Below are the code and all the weights of a small trained network. Each question names an input and a target symbol and asks about switching units off, where a switched-off unit gives its printed mean instead of its output.

import numpy as np


def w(rows, s, z=0):
    codes = np.array(rows[::2]) - 128.0
    scale = np.full(codes.shape[1], s)
    scale[-1] = z or s
    return codes * scale


def f(y):
    return y / 2 * (1 + np.tanh(0.7978845608 * (y + 0.044715 * y**3)))


def softmax(a):
    e = np.exp(a - a.max(-1, keepdims=True))
    return e / e.sum(-1, keepdims=True)


def log_softmax(a):
    a = a - a.max(-1, keepdims=True)
    return a - np.log(np.exp(a).sum(-1, keepdims=True))


def net(x, mask):
    ids = ['ΔΘΛΞΩαβγεζημπτφψ'.index(c) for c in x.split()]
    T = len(ids)
    res = E[ids] + P[:T]
    u = 0
    for l in range(2):
        q, k, v = (res @ M[l].T for M in (Q, K, V))
        z = softmax(np.where(np.tri(T) > 0, q @ k.T / 3**0.5, -1e9)) @ v
        res = res + np.where(mask[u], z, O[l][:, -1]) @ O[l][:, :-1]
        u += 1
        y = f(res @ A[l][:, :-1].T + A[l][:, -1])
        res = res + np.where(mask[u : u + 8], y, B[l][:, -1]) @ B[l][:, :-1]
        u += 8
    return log_softmax(res[-1] @ U[:, :-1].T + U[:, -1])


Q, K, V, O, A, B = {}, {}, {}, {}, {}, {}
E = w([
[190,144,216,117,133,177,167,232],'Δ',
[121,48,181,49,73,141,150,58],'Θ',
[214,108,144,99,96,140,176,32],'Λ',
[132,160,68,101,8,107,112,122],'Ξ',
[115,67,2,198,224,196,212,139],'Ω',
[42,71,183,128,58,105,93,73],'α',
[21,112,124,82,121,169,44,59],'β',
[184,98,208,118,239,134,29,83],'γ',
[87,168,36,205,45,127,201,164],'ε',
[52,121,45,133,107,146,40,213],'ζ',
[148,58,189,39,138,159,39,69],'η',
[248,229,131,235,94,79,140,59],'μ',
[129,48,123,176,36,103,119,54],'π',
[90,149,83,136,55,127,22,92],'τ',
[57,221,127,150,232,182,70,119],'φ',
[109,94,193,76,158,194,199,18],'ψ',
],0.008)
P = w([
[146,160,179,225,108,209,109,142],'0',
[140,153,164,200,110,198,116,137],'1',
[134,148,153,180,112,185,124,132],'2',
[133,143,146,165,116,169,126,128],'3',
[133,138,137,152,119,154,127,125],'4',
[132,133,131,141,122,136,127,122],'5',
[127,132,125,124,125,124,132,119],'6',
[130,126,117,113,129,108,130,116],'7',
[126,124,111,102,133,92,133,112],'8',
[127,117,104,92,136,76,133,110],'9',
[128,114,97,79,140,60,131,108],'10',
[127,110,92,68,144,40,133,106],'11',
[125,109,85,55,149,23,136,101],'12',
[131,103,78,38,152,1,131,102],'13',
],0.0078)
Q[0] = w([
[94,151,103,100,3,142,61,90],'L0H1',
[83,97,197,73,201,171,67,94],'L0H1',
[56,148,78,135,166,129,45,220],'L0H1',
],0.035)
K[0] = w([
[82,120,132,118,4,87,64,79],'L0H1',
[79,91,215,76,199,151,74,98],'L0H1',
[56,177,60,137,174,150,51,191],'L0H1',
],0.03)
V[0] = w([
[90,235,98,165,196,64,144,2],'L0H1',
[111,105,138,148,104,176,142,156],'L0H1',
[123,63,83,19,159,26,134,144],'L0H1',
],0.0079)
O[0] = w([
[114,254,165,220,204,76,101,83,249],'L0H1',
[101,107,121,88,125,126,152,134,112],'L0H1',
[128,104,155,151,84,236,137,159,43],'L0H1',
],0.0063,0.0014)
A[0] = w([
[99,68,93,144,69,73,175,146,231],'L0N1',
[136,136,103,124,105,164,120,57,124],'L0N2',
[74,126,136,74,94,57,190,116,127],'L0N3',
[79,99,101,133,125,144,59,56,187],'L0N4',
[123,134,86,119,118,80,110,214,212],'L0N5',
[122,146,154,220,69,254,108,90,252],'L0N6',
[196,128,176,108,123,153,134,116,241],'L0N7',
[119,106,74,106,166,122,187,113,54],'L0N8',
],0.015,0.0022)
B[0] = w([
[125,184,128,142,60,141,146,30,191],'L0N1',
[190,202,52,25,160,84,125,117,183],'L0N2',
[80,167,93,89,146,85,113,222,157],'L0N3',
[135,62,253,136,168,56,182,88,254],'L0N4',
[167,171,189,86,113,176,66,74,165],'L0N5',
[116,199,150,244,119,217,145,226,191],'L0N6',
[214,168,163,87,134,171,121,115,176],'L0N7',
[129,66,89,136,194,196,162,69,133],'L0N8',
],0.013,0.0063)
Q[1] = w([
[6,82,77,125,79,140,32,188],'L1H1',
[128,200,230,101,141,89,101,77],'L1H1',
[142,249,255,168,150,101,239,161],'L1H1',
],0.015)
K[1] = w([
[3,149,131,120,75,42,65,169],'L1H1',
[83,45,70,188,124,177,90,60],'L1H1',
[104,100,139,187,206,145,253,50],'L1H1',
],0.014)
V[1] = w([
[120,113,119,103,127,109,111,94],'L1H1',
[121,110,100,225,100,208,100,250],'L1H1',
[164,94,91,124,133,90,154,159],'L1H1',
],0.015)
O[1] = w([
[148,92,138,127,94,163,110,82,119],'L1H1',
[37,180,134,67,247,48,116,255,3],'L1H1',
[61,145,129,131,60,132,73,94,85],'L1H1',
],0.0075,0.015)
A[1] = w([
[186,95,164,133,163,162,95,115,177],'L1N1',
[61,102,173,39,124,171,206,174,73],'L1N2',
[141,182,171,254,110,236,132,235,148],'L1N3',
[162,120,123,126,103,184,115,125,175],'L1N4',
[144,140,163,114,69,71,108,230,110],'L1N5',
[147,64,131,111,105,112,129,96,4],'L1N6',
[126,126,86,145,59,100,144,98,87],'L1N7',
[125,173,134,171,51,99,162,156,154],'L1N8',
],0.014,0.0026)
B[1] = w([
[71,125,130,79,108,147,159,130,253],'L1N1',
[138,156,114,211,45,163,181,227,135],'L1N2',
[144,133,136,133,102,137,4,196,174],'L1N3',
[103,119,147,181,146,96,124,107,242],'L1N4',
[148,37,82,93,115,59,90,85,139],'L1N5',
[177,176,78,141,155,115,104,146,213],'L1N6',
[135,109,152,76,149,125,146,193,211],'L1N7',
[83,136,117,126,121,150,132,69,180],'L1N8',
],0.019,0.02)
U = w([
[194,84,93,95,107,134,97,148,92],'Δ',
[183,162,71,153,73,140,133,119,68],'Θ',
[253,174,118,54,162,126,129,138,197],'Λ',
[133,109,55,82,96,145,103,90,50],'Ξ',
[108,75,62,151,186,177,108,151,253],'Ω',
[107,108,92,163,90,111,141,96,59],'α',
[142,109,171,182,146,95,149,156,75],'β',
[63,83,159,62,184,141,135,171,40],'γ',
[46,184,65,101,143,135,131,149,60],'ε',
[142,159,221,148,69,172,64,99,193],'ζ',
[106,83,119,72,112,168,154,170,41],'η',
[173,201,73,186,132,85,97,93,99],'μ',
[119,115,153,147,136,153,235,33,213],'π',
[163,55,160,137,153,81,103,97,80],'τ',
[99,167,159,164,206,90,125,148,70],'φ',
[135,189,115,143,154,136,135,177,71],'ψ',
],0.0067,0.004)

Each question gives the input, a string of symbols that net reads in full, and the target symbol t.
The units are the heads (3 rows each of Q, K, V and O) and the neurons (one row each of A and B). Each row of codes is followed by its name. A weight is (code - 128) times the scale printed after its matrix; where a second scale follows, it is the last column's (O, A, B and U).
mask holds one flag per unit, layer by layer, with each layer's heads first. A switched-off unit (its flag False) gives its mean, the last column of its rows in O or B, instead of its output. The means were averaged over made-up inputs and are rounded, as every weight is.
A unit's drop is (log p(t) with every unit on - log p(t) with that unit switched off) / (log p(t) with every unit on - log p(t) with every unit switched off).
The circuit of an input: a set's keep is (log p(t) with only the set's units on - log p(t) with every unit switched off) / (log p(t) with every unit on - log p(t) with every unit switched off). Starting from the 12 units with the biggest drops (on a tie, the unit counted first), units are removed one at a time, each time the one whose removal leaves the highest keep (on an exact tie, the one counted first), for as long as the keep stays at least 0.8.
circuit, biggest first: the units of the circuit, biggest drop first
most important unit: the unit with the biggest drop
k most important neurons: the k neurons with the biggest drops, biggest first
k most important neurons of layer l: the k neurons of layer l with the biggest drops, biggest first
input ζ Λ β Λ φ α τ ε Λ ε η ζ, target π: 2 most important neurons -> (L0N5; L1N3)
input Λ β α Δ Δ ψ ζ Δ Δ τ φ τ Λ, target π: 2 most important neurons of layer 0 -> (L0N7; L0N4)
input τ τ ε π η Δ τ τ, target Λ: 3 most important neurons -> (L1N6; L1N4; L0N4)
input Δ Λ α Θ Λ τ Λ ε β ζ α Θ, target π: most important unit -> L0H1
input γ τ Δ φ Λ φ Λ φ γ α α η μ, target ζ: circuit, biggest first -> (L0H1; L1N3; L1H1)
input Ω η μ η Ω, target π: 2 most important neurons of layer 0 -> (L0N8; L0N6)
input Θ Θ β Ξ Ω, target Ω: 4 most important neurons -> (L0N8; L0N4; L0N2; L1N3)
input Λ α π ε β β ψ β ε, target π: 3 most important neurons -> (L0N6; L1N3; L0N1)
input γ Ξ π η Λ τ ε β α ζ ψ Θ, target ζ: circuit, biggest first -> (L0H1; L0N6; L1N3; L1H1)
input γ ζ Λ Ω γ ε, target ε: 2 most important neurons -> (L0N4; L0N1)
input Λ ζ β π ε π ε φ, target ζ: circuit, biggest first -> (L0N2; L1N3)
input τ τ ε ε α Ω π τ γ Ξ τ μ, target μ: circuit, biggest first -> (L1H1; L1N1; L1N7)
input φ ζ Ω τ β Δ, target Δ: 2 most important neurons -> (L0N4; L1N5)
input β ε ψ β, target π: circuit, biggest first -> (L1N3; L0N4)
input ε μ ζ γ η ζ Ξ ε τ Θ μ η μ ζ, target Λ: 3 most important neurons of layer 0 -> (L0N6; L0N1; L0N7)
input Ξ τ η Ω Λ Λ γ τ γ Ω, target π: circuit, biggest first -> (L1N3)
input η γ φ η ε β Λ τ π, target ζ: 3 most important neurons of layer 0 -> (L0N6; L0N8; L0N3)
input ζ ζ α τ φ β Λ, target ζ: circuit, biggest first -> (L0H1; L0N6; L0N4; L1N3)
input Ω Θ Ξ τ Λ ψ τ η β τ, target τ: 2 most important neurons of layer 0 -> (L0N4; L0N2)
input τ ε τ τ π τ Λ φ μ τ π Ξ η μ, target π: most important unit -> L0N6
input ζ Ξ π τ Θ β τ Θ π η Λ ψ, target ζ: circuit, biggest first -> (L0H1; L0N6; L1N3)
input ζ Λ ε μ β β, target π: 3 most important neurons of layer 0 -> (L0N4; L0N2; L0N6)
input φ ζ τ Λ Ω Θ β τ ζ ζ ε, target ε: circuit, biggest first -> (L0N1; L0N4; L1H1)
input γ η β Ξ Λ β Δ ε Ξ γ β μ τ Ξ, target Λ: 2 most important neurons of layer 0 -> (L0N6; L0N7)
input ζ ε ψ Θ ε, target π: 4 most important neurons -> (L0N6; L1N3; L0N1; L1N8)
input ζ Ω ψ τ α ζ Λ Λ Λ, target Λ: 4 most important neurons -> (L0N2; L1N4; L0N4; L1N1)
input Ξ Λ ζ η Δ ε, target ζ: most important unit -> L0N4
input τ τ Δ η Ξ Ξ Ξ γ τ φ ε, target ζ: 3 most important neurons -> (L0N4; L0N2; L1N3)
input Λ Λ Λ ε Θ γ Λ Ω ζ μ Ξ π, target π: 3 most important neurons of layer 1 -> (L1N3; L1N6; L1N8)
input φ ε γ τ τ β τ ζ τ, target Λ: 3 most important neurons of layer 0 -> (L0N6; L0N4; L0N2)
